Here is a tiny trained network, its code and every weight. The questions are about switching its units off for an input and a class, where a switched-off unit gives its printed mean instead of its output.

import numpy as np


def w(rows, s, z=0):
    codes = np.array(rows[::2]) - 128.0
    scale = np.full(codes.shape[1], s)
    scale[-1] = z or s
    return codes * scale


def norm(h):
    return h / np.sqrt((h * h).mean(-1, keepdims=True) + 1e-5)


def f(y):
    return np.maximum(y, 0)


def log_softmax(a):
    a = a - a.max(-1, keepdims=True)
    return a - np.log(np.exp(a).sum(-1, keepdims=True))


def net(x, mask):
    res = np.array(x, float).reshape(1, 8) / 4 @ E
    u = 0
    for l in range(2):
        y = f(norm(res) @ A[l][:, :-1].T + A[l][:, -1])
        res = res + np.where(mask[u : u + 11], y, B[l][:, -1]) @ B[l][:, :-1]
        u += 11
    return log_softmax(norm(res)[-1] @ U[:, :-1].T + U[:, -1])


A, B = {}, {}
E = w([
[126,130,129,125],'x0',
[187,91,113,66],'x1',
[118,255,178,43],'x2',
[126,131,127,129],'x3',
[130,128,129,126],'x4',
[128,127,128,128],'x5',
[97,121,54,81],'x6',
[126,126,129,128],'x7',
],0.0053)
A[0] = w([
[171,190,155,32,113],'0.n1',
[188,76,215,208,45],'0.n2',
[131,162,131,95,77],'0.n3',
[80,164,152,127,2],'0.n4',
[112,163,158,82,183],'0.n5',
[124,166,244,129,73],'0.n6',
[254,92,162,150,53],'0.n7',
[99,102,126,57,21],'0.n8',
[132,181,71,174,144],'0.n9',
[180,20,2,148,165],'0.n10',
[97,144,122,190,114],'0.n11',
],0.0069,0.0025)
B[0] = w([
[141,3,98,193,242],'0.n1',
[149,170,188,115,190],'0.n2',
[146,87,116,97,162],'0.n3',
[123,157,84,147,145],'0.n4',
[161,170,51,175,208],'0.n5',
[166,103,114,148,204],'0.n6',
[131,135,192,62,173],'0.n7',
[165,133,90,139,144],'0.n8',
[103,80,135,128,154],'0.n9',
[102,152,161,74,255],'0.n10',
[104,119,240,122,164],'0.n11',
],0.0073,0.0052)
A[1] = w([
[137,176,164,130,155],'1.n1',
[235,82,152,15,154],'1.n2',
[228,167,214,154,241],'1.n3',
[195,137,206,131,146],'1.n4',
[123,254,112,153,125],'1.n5',
[168,94,115,48,115],'1.n6',
[136,144,113,114,106],'1.n7',
[136,174,67,155,139],'1.n8',
[44,87,205,57,198],'1.n9',
[13,88,32,99,255],'1.n10',
[71,136,159,116,80],'1.n11',
],0.0083,0.0044)
B[1] = w([
[140,76,50,83,162],'1.n1',
[173,72,95,99,239],'1.n2',
[39,75,65,153,254],'1.n3',
[71,118,109,155,201],'1.n4',
[177,174,51,188,159],'1.n5',
[145,140,87,130,183],'1.n6',
[153,123,114,113,132],'1.n7',
[75,150,136,231,160],'1.n8',
[105,155,191,91,222],'1.n9',
[195,254,194,116,232],'1.n10',
[130,172,154,225,143],'1.n11',
],0.0059,0.0075)
U = w([
[35,80,190,175,133],'0',
[98,217,215,98,147],'1',
[92,42,156,40,168],'2',
[194,157,151,9,99],'3',
[87,135,37,212,232],'4',
[170,244,91,178,111],'5',
[167,20,45,148,111],'6',
[227,153,6,83,6],'7',
],0.014,0.0022)

Each question gives the input, the list of numbers given to net, and the class t.
The units are the neurons (one row each of A and B). Each row of codes is followed by its name. A weight is (code - 128) times the scale printed after its matrix; where a second scale follows, it is the last column's (A, B and U).
mask holds one flag per neuron, layer by layer. A switched-off neuron (its flag False) gives its mean, the last column of its row in B, instead of its output. The means were averaged over made-up inputs and are rounded, as every weight is.
A unit's drop is (log p(t) with every unit on - log p(t) with that unit switched off) / (log p(t) with every unit on - log p(t) with every unit switched off).
The circuit of an input: a set's keep is (log p(t) with only the set's units on - log p(t) with every unit switched off) / (log p(t) with every unit on - log p(t) with every unit switched off). Starting from the 12 units with the biggest drops (on a tie, the unit counted first), units are removed one at a time, each time the one whose removal leaves the highest keep (on an exact tie, the one counted first), for as long as the keep stays at least 0.8.
circuit, biggest first: the units of the circuit, biggest drop first
unit that matters most: the unit with the biggest drop
top k neurons: the k neurons with the biggest drops, biggest first
top k neurons in layer l: the k neurons of layer l with the biggest drops, biggest first
drop when u is switched off: that unit's drop, to one decimal
input [4,0,3,6,-8,3,0,-8], class 4: circuit, biggest first	[0.n10; 0.n7]
input [8,5,-4,0,-6,-4,7,-2], class 3: circuit, biggest first	[0.n10; 1.n10]
input [-7,8,-6,-6,6,6,-3,-8], class 2: circuit, biggest first	[0.n10; 0.n7]
input [5,1,5,-2,8,7,1,-2], class 7: top 2 neurons in layer 1	[1.n3; 1.n4]
input [4,8,0,-2,-7,1,-5,-6], class 2: top 2 neurons	[0.n7; 0.n5]
input [8,-7,7,2,-6,-5,-2,-1], class 4: unit that matters most	1.n10
input [0,-5,1,2,-8,8,-7,-2], class 4: top 3 neurons in layer 0	[0.n1; 0.n10; 0.n7]
input [-8,-2,5,7,-2,7,3,-5], class 5: top 2 neurons	[1.n10; 1.n3]
input [-2,-5,2,1,1,-4,-6,6], class 4: top 2 neurons	[0.n1; 1.n5]
input [-8,4,-8,-2,1,0,3,8], class 3: drop when 1.n10 is switched off	0.1
input [-7,8,-5,0,-4,-4,-8,1], class 2: drop when 0.n7 is switched off	0.2
input [2,-2,5,8,-2,8,0,-4], class 4: drop when 1.n3 is switched off	-0.1
input [3,1,-7,-2,-2,7,-7,-5], class 2: drop when 1.n4 is switched off	-0.1
input [2,5,1,1,5,-4,-5,-3], class 6: unit that matters most	0.n10
input [-5,-1,-7,7,-4,8,7,-8], class 1: top 2 neurons	[1.n10; 0.n10]
input [-4,-7,2,-8,6,2,8,-1], class 5: top 2 neurons in layer 1	[1.n5; 1.n10]
